Below are the code and all the weights of a small trained network. Each question names an input and a target symbol and asks about switching units off, where a switched-off unit gives its printed mean instead of its output.

import numpy as np


def w(rows, s, z=0):
    codes = np.array(rows[::2]) - 128.0
    scale = np.full(codes.shape[1], s)
    scale[-1] = z or s
    return codes * scale


def f(y):
    return y / 2 * (1 + np.tanh(0.7978845608 * (y + 0.044715 * y**3)))


def softmax(a):
    e = np.exp(a - a.max(-1, keepdims=True))
    return e / e.sum(-1, keepdims=True)


def log_softmax(a):
    a = a - a.max(-1, keepdims=True)
    return a - np.log(np.exp(a).sum(-1, keepdims=True))


def net(x, mask):
    ids = ['βγδθλμξσψ'.index(c) for c in x.split()]
    T = len(ids)
    res = E[ids] + P[:T]
    r = res
    for j in range(3):
        rows = slice(3 * j, 3 * j + 3)
        q, k, v = (r @ M[0][rows].T for M in (Q, K, V))
        z = softmax(np.where(np.tri(T) > 0, q @ k.T / 3**0.5, -1e9)) @ v
        o = O[0][rows]
        res = res + np.where(mask[j], z, o[:, -1]) @ o[:, :-1]
    y = f(res @ A[0][:, :-1].T + A[0][:, -1])
    res = res + np.where(mask[3:7], y, B[0][:, -1]) @ B[0][:, :-1]
    return log_softmax(res[-1] @ U[:, :-1].T + U[:, -1])


Q, K, V, O, A, B = {}, {}, {}, {}, {}, {}
E = w([
[137,119,55,36],'β',
[147,119,97,88],'γ',
[88,201,121,44],'δ',
[167,187,187,188],'θ',
[129,249,193,179],'λ',
[152,89,191,20],'μ',
[126,244,188,79],'ξ',
[253,194,71,124],'σ',
[116,228,126,138],'ψ',
],0.013)
P = w([
[168,185,2,173],'0',
[166,77,166,90],'1',
[167,83,166,90],'2',
[166,86,163,90],'3',
[169,91,169,90],'4',
[161,94,164,89],'5',
[164,100,167,90],'6',
[157,106,157,86],'7',
[158,108,163,85],'8',
[155,113,159,83],'9',
[147,122,166,85],'10',
[143,135,151,80],'11',
[142,130,119,65],'12',
],0.0093)
Q[0] = w([
[123,186,72,101],'H0',
[152,179,122,155],'H0',
[43,117,148,191],'H0',
[254,169,157,61],'H1',
[61,72,79,184],'H1',
[148,153,198,63],'H1',
[100,124,152,119],'H2',
[153,231,142,43],'H2',
[113,118,151,97],'H2',
],0.019)
K[0] = w([
[161,160,101,174],'H0',
[168,123,173,193],'H0',
[17,110,121,194],'H0',
[251,152,57,170],'H1',
[29,66,201,140],'H1',
[172,171,134,81],'H1',
[115,139,67,120],'H2',
[50,213,40,150],'H2',
[120,93,80,137],'H2',
],0.017)
V[0] = w([
[120,112,154,185],'H0',
[150,81,132,123],'H0',
[86,123,161,88],'H0',
[148,74,38,107],'H1',
[113,133,65,250],'H1',
[209,101,155,233],'H1',
[121,188,81,132],'H2',
[166,95,165,184],'H2',
[57,141,44,159],'H2',
],0.018)
O[0] = w([
[115,122,77,96,75],'H0',
[137,151,106,147,122],'H0',
[92,173,124,148,119],'H0',
[37,104,123,116,160],'H1',
[110,95,108,6,134],'H1',
[126,192,52,66,130],'H1',
[161,78,158,126,249],'H2',
[127,141,73,81,53],'H2',
[88,74,141,112,173],'H2',
],0.018,0.017)
A[0] = w([
[229,190,187,160,153],'N0',
[249,38,213,53,178],'N1',
[139,87,204,252,2],'N2',
[174,168,109,254,173],'N3',
],0.0085,0.00086)
B[0] = w([
[145,9,130,128,173],'N0',
[135,192,139,232,252],'N1',
[120,128,23,44,238],'N2',
[144,157,216,83,151],'N3',
],0.012,0.043)
U = w([
[30,46,138,113,142],'β',
[57,55,237,118,209],'γ',
[114,96,2,122,65],'δ',
[167,174,69,58,163],'θ',
[154,206,123,143,7],'λ',
[159,48,177,14,83],'μ',
[233,67,110,139,161],'ξ',
[72,150,146,81,174],'σ',
[88,125,213,162,124],'ψ',
],0.0054,0.0022)

Each question gives the input, a string of symbols that net reads in full, and the target symbol t.
The units are the heads (3 rows each of Q, K, V and O) and the neurons (one row each of A and B). Each row of codes is followed by its name. A weight is (code - 128) times the scale printed after its matrix; where a second scale follows, it is the last column's (O, A, B and U).
mask holds one flag per unit, heads first, then neurons. A switched-off unit (its flag False) gives its mean, the last column of its rows in O or B, instead of its output. The means were averaged over made-up inputs and are rounded, as every weight is.
A unit's drop is (log p(t) with every unit on - log p(t) with that unit switched off) / (log p(t) with every unit on - log p(t) with every unit switched off).
The circuit of an input: a set's keep is (log p(t) with only the set's units on - log p(t) with every unit switched off) / (log p(t) with every unit on - log p(t) with every unit switched off). Starting from all 7 units, units are removed one at a time, each time the one whose removal leaves the highest keep (on an exact tie, the one counted first), for as long as the keep stays at least 0.8.
units of the circuit, in order: the units of the circuit, biggest drop first
unit that matters most: the unit with the biggest drop
k most important neurons: the k neurons with the biggest drops, biggest first
heads that matter: for each layer, one digit per head in row order, 1 if its drop is at least 0.15 and else 0, layers parted by /
drop of u: that unit's drop, to one decimal
input β θ δ β δ ξ ξ, target β: units of the circuit, in order	(H1, N2)
input ψ ξ δ β, target ψ: units of the circuit, in order	(N2, N1, H1)
input ψ ψ γ δ ξ, target ψ: 2 most important neurons	(N1, N2)
input λ ξ ξ λ λ ξ ξ μ δ μ, target λ: unit that matters most	H1
input δ ψ δ μ θ λ, target δ: heads that matter	010
input γ ξ ξ β, target γ: units of the circuit, in order	(N2, H1)
input β ξ μ γ, target β: units of the circuit, in order	(H1, N2)
input δ ξ ξ ξ λ ψ, target δ: units of the circuit, in order	(N2, H1)
input μ ξ ξ ξ γ, target μ: heads that matter	011
input λ ξ γ, target λ: 3 most important neurons	(N2, N1, N0)
input θ ξ ξ δ, target θ: heads that matter	011
input γ β δ δ, target γ: 2 most important neurons	(N2, N1)
input μ ψ δ ξ, target μ: 3 most important neurons	(N1, N3, N2)
input θ μ λ δ ψ λ, target θ: units of the circuit, in order	(H1)
input β ξ δ σ ξ ξ μ δ θ, target μ: heads that matter	010
input β β θ, target β: heads that matter	010
input θ ξ δ ψ, target θ: heads that matter	011
input σ ξ ξ ξ ψ μ θ, target μ: heads that matter	111
input ψ μ ξ μ ψ μ θ θ, target ψ: units of the circuit, in order	(N2, H1, N1)
input μ ξ δ θ β ξ β ξ ξ μ ψ λ β, target μ: heads that matter	011
input ξ ψ β ξ μ λ, target ξ: heads that matter	010
input ξ δ ξ δ ξ ξ δ ξ θ δ, target ξ: units of the circuit, in order	(H1)
input μ δ ξ μ μ ξ γ μ δ δ, target μ: 2 most important neurons	(N3, N1)
input μ λ ξ ξ δ, target μ: 2 most important neurons	(N1, N3)
input λ δ δ γ, target λ: drop of H1	0.6
